Below are the code and all the weights of a small trained network. Each question names an input and a class and asks about switching units off, where a switched-off unit gives its printed mean instead of its output.

import numpy as np


def w(rows, s, z=0):
    codes = np.array(rows[::2]) - 128.0
    scale = np.full(codes.shape[1], s)
    scale[-1] = z or s
    return codes * scale


def f(y):
    return y / 2 * (1 + np.tanh(0.7978845608 * (y + 0.044715 * y**3)))


def log_softmax(a):
    a = a - a.max(-1, keepdims=True)
    return a - np.log(np.exp(a).sum(-1, keepdims=True))


def net(x, mask):
    res = np.array(x, float).reshape(1, 6) / 4 @ E
    y = f(res @ A[0][:, :-1].T + A[0][:, -1])
    res = res + np.where(mask, y, B[0][:, -1]) @ B[0][:, :-1]
    return log_softmax(res[-1] @ U[:, :-1].T + U[:, -1])


A, B = {}, {}
E = w([
[130,128,129,128,122],'x0',
[69,28,117,97,169],'x1',
[82,139,254,121,117],'x2',
[135,129,129,131,128],'x3',
[106,22,137,247,8],'x4',
[2,249,74,168,192],'x5',
],0.0073)
A[0] = w([
[218,124,95,103,76,158],'n1',
[79,122,215,123,146,118],'n2',
[103,106,134,179,85,103],'n3',
[81,151,196,103,87,93],'n4',
[47,169,122,143,154,76],'n5',
[28,190,142,125,82,39],'n6',
[171,161,139,120,156,103],'n7',
[129,93,105,163,78,253],'n8',
[127,53,137,68,79,143],'n9',
[126,215,131,77,161,172],'n10',
[154,220,105,144,30,176],'n11',
[145,143,133,41,148,173],'n12',
[146,145,128,117,148,75],'n13',
[165,104,5,130,130,135],'n14',
[71,56,90,72,146,179],'n15',
[138,106,165,69,86,12],'n16',
[134,111,141,189,103,118],'n17',
[177,117,161,75,211,63],'n18',
[78,149,63,185,138,37],'n19',
[99,156,95,161,144,45],'n20',
[190,72,140,96,124,40],'n21',
[72,82,85,126,168,168],'n22',
[178,96,161,159,124,112],'n23',
[128,125,103,178,94,111],'n24',
[154,191,101,115,68,158],'n25',
[110,84,124,112,168,154],'n26',
],0.012,0.0033)
B[0] = w([
[126,164,133,107,112,238],'n1',
[126,57,203,63,180,198],'n2',
[57,140,39,169,163,205],'n3',
[91,45,120,34,186,182],'n4',
[172,162,43,105,65,231],'n5',
[182,131,72,53,60,225],'n6',
[84,128,87,160,116,158],'n7',
[54,173,140,114,131,247],'n8',
[126,228,118,90,120,223],'n9',
[85,167,163,128,153,254],'n10',
[117,193,249,140,94,246],'n11',
[78,177,79,176,121,203],'n12',
[103,91,105,118,131,133],'n13',
[114,18,254,30,218,225],'n14',
[146,231,210,178,106,202],'n15',
[202,153,94,82,131,160],'n16',
[76,149,73,103,185,197],'n17',
[80,216,52,168,155,194],'n18',
[148,122,83,82,104,206],'n19',
[220,129,127,73,128,171],'n20',
[158,209,62,85,103,204],'n21',
[167,187,194,131,81,192],'n22',
[91,159,65,97,104,192],'n23',
[73,139,79,90,195,187],'n24',
[100,118,162,160,100,189],'n25',
[120,183,188,228,49,159],'n26',
],0.0073)
U = w([
[208,133,31,47,66,70],'0',
[85,126,144,130,140,255],'1',
[1,136,46,189,217,53],'2',
[113,58,190,32,239,136],'3',
[98,154,224,219,20,133],'4',
[101,127,129,149,113,207],'5',
[192,34,151,242,199,60],'6',
],0.0074,0.0075)

Each question gives the input, the list of numbers given to net, and the class t.
The units are the neurons (one row each of A and B). Each row of codes is followed by its name. A weight is (code - 128) times the scale printed after its matrix; where a second scale follows, it is the last column's (A, B and U).
mask holds one flag per neuron, in row order. A switched-off neuron (its flag False) gives its mean, the last column of its row in B, instead of its output. The means were averaged over made-up inputs and are rounded, as every weight is.
A unit's drop is (log p(t) with every unit on - log p(t) with that unit switched off) / (log p(t) with every unit on - log p(t) with every unit switched off).
The circuit of an input: a set's keep is (log p(t) with only the set's units on - log p(t) with every unit switched off) / (log p(t) with every unit on - log p(t) with every unit switched off). Starting from the 12 units with the biggest drops (on a tie, the unit counted first), units are removed one at a time, each time the one whose removal leaves the highest keep (on an exact tie, the one counted first), for as long as the keep stays at least 0.8.
circuit, biggest first: the units of the circuit, biggest drop first
unit that matters most: the unit with the biggest drop
top k neurons: the k neurons with the biggest drops, biggest first
drop of u: that unit's drop, to one decimal
input [0,-2,-1,6,-6,8], class 0: unit that matters most -> n5
input [-2,1,7,1,4,2], class 3: top 2 neurons -> (n2, n4)
input [0,-2,-2,5,6,3], class 2: circuit, biggest first -> (n3, n24)
input [1,8,-5,-3,2,3], class 4: circuit, biggest first -> (n15, n22)
input [-2,7,-3,2,-7,-5], class 2: top 3 neurons -> (n18, n12, n11)
input [7,8,-4,3,-3,-4], class 4: circuit, biggest first -> (n15, n26)
input [-6,-8,8,-8,5,-3], class 3: top 2 neurons -> (n4, n2)
input [6,-2,-3,2,8,-6], class 2: circuit, biggest first -> (n3, n17, n24)
input [0,-5,7,-6,5,3], class 3: circuit, biggest first -> (n4, n2)
input [0,6,3,-5,3,-6], class 0: top 2 neurons -> (n21, n16)
input [7,-8,-1,-7,-4,5], class 4: circuit, biggest first -> (n11, n25)
input [3,0,3,0,7,8], class 0: circuit, biggest first -> (n6, n5)
input [5,-5,0,8,8,1], class 2: circuit, biggest first -> (n3, n17)
input [6,8,-4,2,1,5], class 4: circuit, biggest first -> (n15, n22)
input [-2,-5,6,6,-2,7], class 0: circuit, biggest first -> (n6)
input [-6,8,-4,-3,6,6], class 4: top 3 neurons -> (n22, n15, n26)
input [-4,-4,-2,-1,-4,6], class 0: top 3 neurons -> (n5, n6, n20)
input [-6,-7,0,0,8,6], class 2: top 2 neurons -> (n3, n24)
input [2,6,1,6,-8,-4], class 2: top 2 neurons -> (n18, n12)
input [1,-7,-5,-1,1,-2], class 4: circuit, biggest first -> (n11)
input [-5,-1,-8,6,-2,-3], class 3: drop of n14 -> 0.9
input [-6,7,-4,0,3,8], class 0: drop of n19 -> 0.2
input [4,-8,-8,-5,0,-6], class 3: drop of n14 -> 1.0
